Below is a small trained network, with its code and all its weights. Each question gives an input and a target symbol and asks what happens when units are switched off, that is, made to give their printed mean instead of their output.

import numpy as np


def w(rows, s, z=0):
    codes = np.array(rows[::2]) - 128.0
    scale = np.full(codes.shape[1], s)
    scale[-1] = z or s
    return codes * scale


def norm(h):
    return h / np.sqrt((h * h).mean(-1, keepdims=True) + 1e-5)


def f(y):
    return y / 2 * (1 + np.tanh(0.7978845608 * (y + 0.044715 * y**3)))


def softmax(a):
    e = np.exp(a - a.max(-1, keepdims=True))
    return e / e.sum(-1, keepdims=True)


def log_softmax(a):
    a = a - a.max(-1, keepdims=True)
    return a - np.log(np.exp(a).sum(-1, keepdims=True))


def net(x, mask):
    ids = ['ΓΞΨαεζμστ'.index(c) for c in x.split()]
    T = len(ids)
    res = E[ids] + P[:T]
    u = 0
    for l in range(2):
        r = norm(res)
        for j in range(2):
            rows = slice(4 * j, 4 * j + 4)
            q, k, v = (r @ M[l][rows].T for M in (Q, K, V))
            z = softmax(np.where(np.tri(T) > 0, q @ k.T / 4**0.5, -1e9)) @ v
            o = O[l][rows]
            res = res + np.where(mask[u + j], z, o[:, -1]) @ o[:, :-1]
        u += 2
        y = f(norm(res) @ A[l][:, :-1].T + A[l][:, -1])
        res = res + np.where(mask[u : u + 4], y, B[l][:, -1]) @ B[l][:, :-1]
        u += 4
    return log_softmax(norm(res)[-1] @ U[:, :-1].T + U[:, -1])


Q, K, V, O, A, B = {}, {}, {}, {}, {}, {}
E = w([
[92,122,180],'Γ',
[135,177,112],'Ξ',
[116,120,77],'Ψ',
[82,159,248],'α',
[130,102,116],'ε',
[129,101,115],'ζ',
[130,102,115],'μ',
[162,111,147],'σ',
[173,194,146],'τ',
],0.016)
P = w([
[2,135,234],'0',
[39,143,195],'1',
[73,133,161],'2',
[92,117,142],'3',
[107,112,122],'4',
[123,110,107],'5',
[138,104,90],'6',
[151,98,76],'7',
[170,100,45],'8',
[168,94,49],'9',
],0.0041)
Q[0] = w([
[132,64,107],'L0H1',
[134,114,69],'L0H1',
[135,93,21],'L0H1',
[62,209,248],'L0H1',
[94,160,165],'L0H2',
[171,116,102],'L0H2',
[138,125,92],'L0H2',
[151,154,128],'L0H2',
],0.013)
K[0] = w([
[248,100,105],'L0H1',
[186,173,79],'L0H1',
[182,156,70],'L0H1',
[32,137,222],'L0H1',
[97,83,147],'L0H2',
[160,152,114],'L0H2',
[189,119,137],'L0H2',
[117,167,182],'L0H2',
],0.012)
V[0] = w([
[67,111,162],'L0H1',
[236,29,252],'L0H1',
[192,144,196],'L0H1',
[157,233,119],'L0H1',
[180,103,84],'L0H2',
[5,91,200],'L0H2',
[204,15,165],'L0H2',
[124,86,71],'L0H2',
],0.0039)
O[0] = w([
[138,30,83,188],'L0H1',
[253,119,112,181],'L0H1',
[203,120,194,108],'L0H1',
[91,187,220,38],'L0H1',
[61,81,174,83],'L0H2',
[192,97,92,255],'L0H2',
[52,142,152,145],'L0H2',
[124,129,194,116],'L0H2',
],0.0039,0.0023)
A[0] = w([
[132,120,110,64],'L0N1',
[252,127,144,248],'L0N2',
[2,88,90,115],'L0N3',
[158,247,73,205],'L0N4',
],0.0076,0.0017)
B[0] = w([
[113,123,148,123],'L0N1',
[214,171,87,254],'L0N2',
[154,189,81,219],'L0N3',
[3,163,192,189],'L0N4',
],0.0068,0.0032)
Q[1] = w([
[122,67,185],'L1H1',
[144,222,120],'L1H1',
[40,139,132],'L1H1',
[78,117,168],'L1H1',
[146,98,138],'L1H2',
[147,42,137],'L1H2',
[135,76,171],'L1H2',
[128,250,100],'L1H2',
],0.015)
K[1] = w([
[135,130,207],'L1H1',
[212,241,20],'L1H1',
[42,199,127],'L1H1',
[66,252,192],'L1H1',
[153,118,140],'L1H2',
[194,32,128],'L1H2',
[254,38,159],'L1H2',
[71,231,128],'L1H2',
],0.0093)
V[1] = w([
[156,139,2],'L1H1',
[201,138,120],'L1H1',
[82,187,112],'L1H1',
[75,122,196],'L1H1',
[87,200,128],'L1H2',
[130,149,108],'L1H2',
[80,172,144],'L1H2',
[177,106,147],'L1H2',
],0.0051)
O[1] = w([
[134,243,206,251],'L1H1',
[39,168,190,167],'L1H1',
[171,176,74,87],'L1H1',
[177,5,50,42],'L1H1',
[84,80,199,115],'L1H2',
[130,128,128,144],'L1H2',
[62,83,160,101],'L1H2',
[167,172,103,126],'L1H2',
],0.0034,0.002)
A[1] = w([
[2,116,217,4],'L1N1',
[70,171,144,161],'L1N2',
[64,2,41,67],'L1N3',
[186,31,191,236],'L1N4',
],0.0064,0.0015)
B[1] = w([
[169,37,146,193],'L1N1',
[86,53,139,193],'L1N2',
[200,172,3,194],'L1N3',
[122,15,71,247],'L1N4',
],0.0066,0.0015)
U = w([
[134,51,56,146],'Γ',
[44,113,164,188],'Ξ',
[34,137,57,77],'Ψ',
[139,70,170,253],'α',
[128,138,123,94],'ε',
[129,144,116,85],'ζ',
[131,163,103,85],'μ',
[249,117,185,87],'σ',
[134,194,226,119],'τ',
],0.014,0.0056)

Each question gives the input, a string of symbols that net reads in full, and the target symbol t.
The units are the heads (4 rows each of Q, K, V and O) and the neurons (one row each of A and B). Each row of codes is followed by its name. A weight is (code - 128) times the scale printed after its matrix; where a second scale follows, it is the last column's (O, A, B and U).
mask holds one flag per unit, layer by layer, with each layer's heads first. A switched-off unit (its flag False) gives its mean, the last column of its rows in O or B, instead of its output. The means were averaged over made-up inputs and are rounded, as every weight is.
A unit's drop is (log p(t) with every unit on - log p(t) with that unit switched off) / (log p(t) with every unit on - log p(t) with every unit switched off).
The circuit of an input: a set's keep is (log p(t) with only the set's units on - log p(t) with every unit switched off) / (log p(t) with every unit on - log p(t) with every unit switched off). Starting from all 12 units, units are removed one at a time, each time the one whose removal leaves the highest keep (on an exact tie, the one counted first), for as long as the keep stays at least 0.8.
circuit, biggest first: the units of the circuit, biggest drop first
most important unit: the unit with the biggest drop
top k neurons: the k neurons with the biggest drops, biggest first
k most important neurons of layer l: the k neurons of layer l with the biggest drops, biggest first
heads that matter: for each layer, one digit per head in row order, 1 if its drop is at least 0.15 and else 0, layers parted by /
drop when u is switched off: that unit's drop, to one decimal
input Ξ Ψ μ, target Ψ: top 3 neurons	L0N3, L0N2, L0N4
input ε μ σ ζ Ξ ε Ψ Ξ ζ, target Ξ: most important unit	L0H1
input Ξ σ Γ σ ε, target σ: top 2 neurons	L0N2, L1N3
input τ Ξ τ τ μ, target τ: circuit, biggest first	L1H1, L0H1
input σ Γ ε Γ α σ μ, target σ: circuit, biggest first	L0H1, L1H1, L1N3
input ζ Ψ τ σ α Ψ ε, target Ψ: top 3 neurons	L0N3, L0N2, L1N1
input ζ Ξ τ σ μ τ ζ, target τ: circuit, biggest first	L1H1, L0H1, L1N4
input ζ ε α Γ μ Γ ζ Ψ σ ε, target σ: circuit, biggest first	L0H1, L1H1, L1N3
input Ψ μ σ ζ τ ζ Γ Ξ μ, target Ψ: heads that matter	11 / 10
input Ψ ε μ μ μ ζ Ξ μ, target Ξ: top 4 neurons	L0N3, L0N2, L1N3, L1N2
input σ ζ σ μ, target σ: heads that matter	10 / 11
input Ξ μ τ τ ζ, target τ: circuit, biggest first	L1H1, L0H1
input μ τ μ ζ Γ ε Γ Ψ Ψ, target Ψ: heads that matter	10 / 00
input Ξ Γ ε μ ζ Ξ ζ, target Ξ: heads that matter	11 / 11
input μ τ μ, target τ: most important unit	L0N4
input ζ Ψ τ σ ζ Ξ Ψ τ, target τ: top 2 neurons	L0N4, L0N2
input τ τ Ψ α Γ α σ ζ, target σ: heads that matter	10 / 10
input μ α μ ε μ τ Ξ μ, target Ξ: top 3 neurons	L0N3, L0N2, L1N2
input σ σ ζ, target σ: heads that matter	10 / 11
input Γ ε Ψ μ ζ Γ Γ ε Ψ, target Ψ: 3 most important neurons of layer 0	L0N3, L0N2, L0N4
input Γ ζ Ψ ζ, target Ψ: 3 most important neurons of layer 0	L0N3, L0N2, L0N4
input σ σ Ξ μ Ξ ε, target Ξ: drop when L0N3 is switched off	0.9
input ζ μ Ψ Ψ μ Ξ α Γ, target Γ: drop when L0N3 is switched off	0.0
input τ ζ σ μ Ξ μ Ξ, target Ξ: drop when L0N4 is switched off	0.2
input Γ μ ζ μ σ μ σ ζ τ, target τ: drop when L0H2 is switched off	0.1
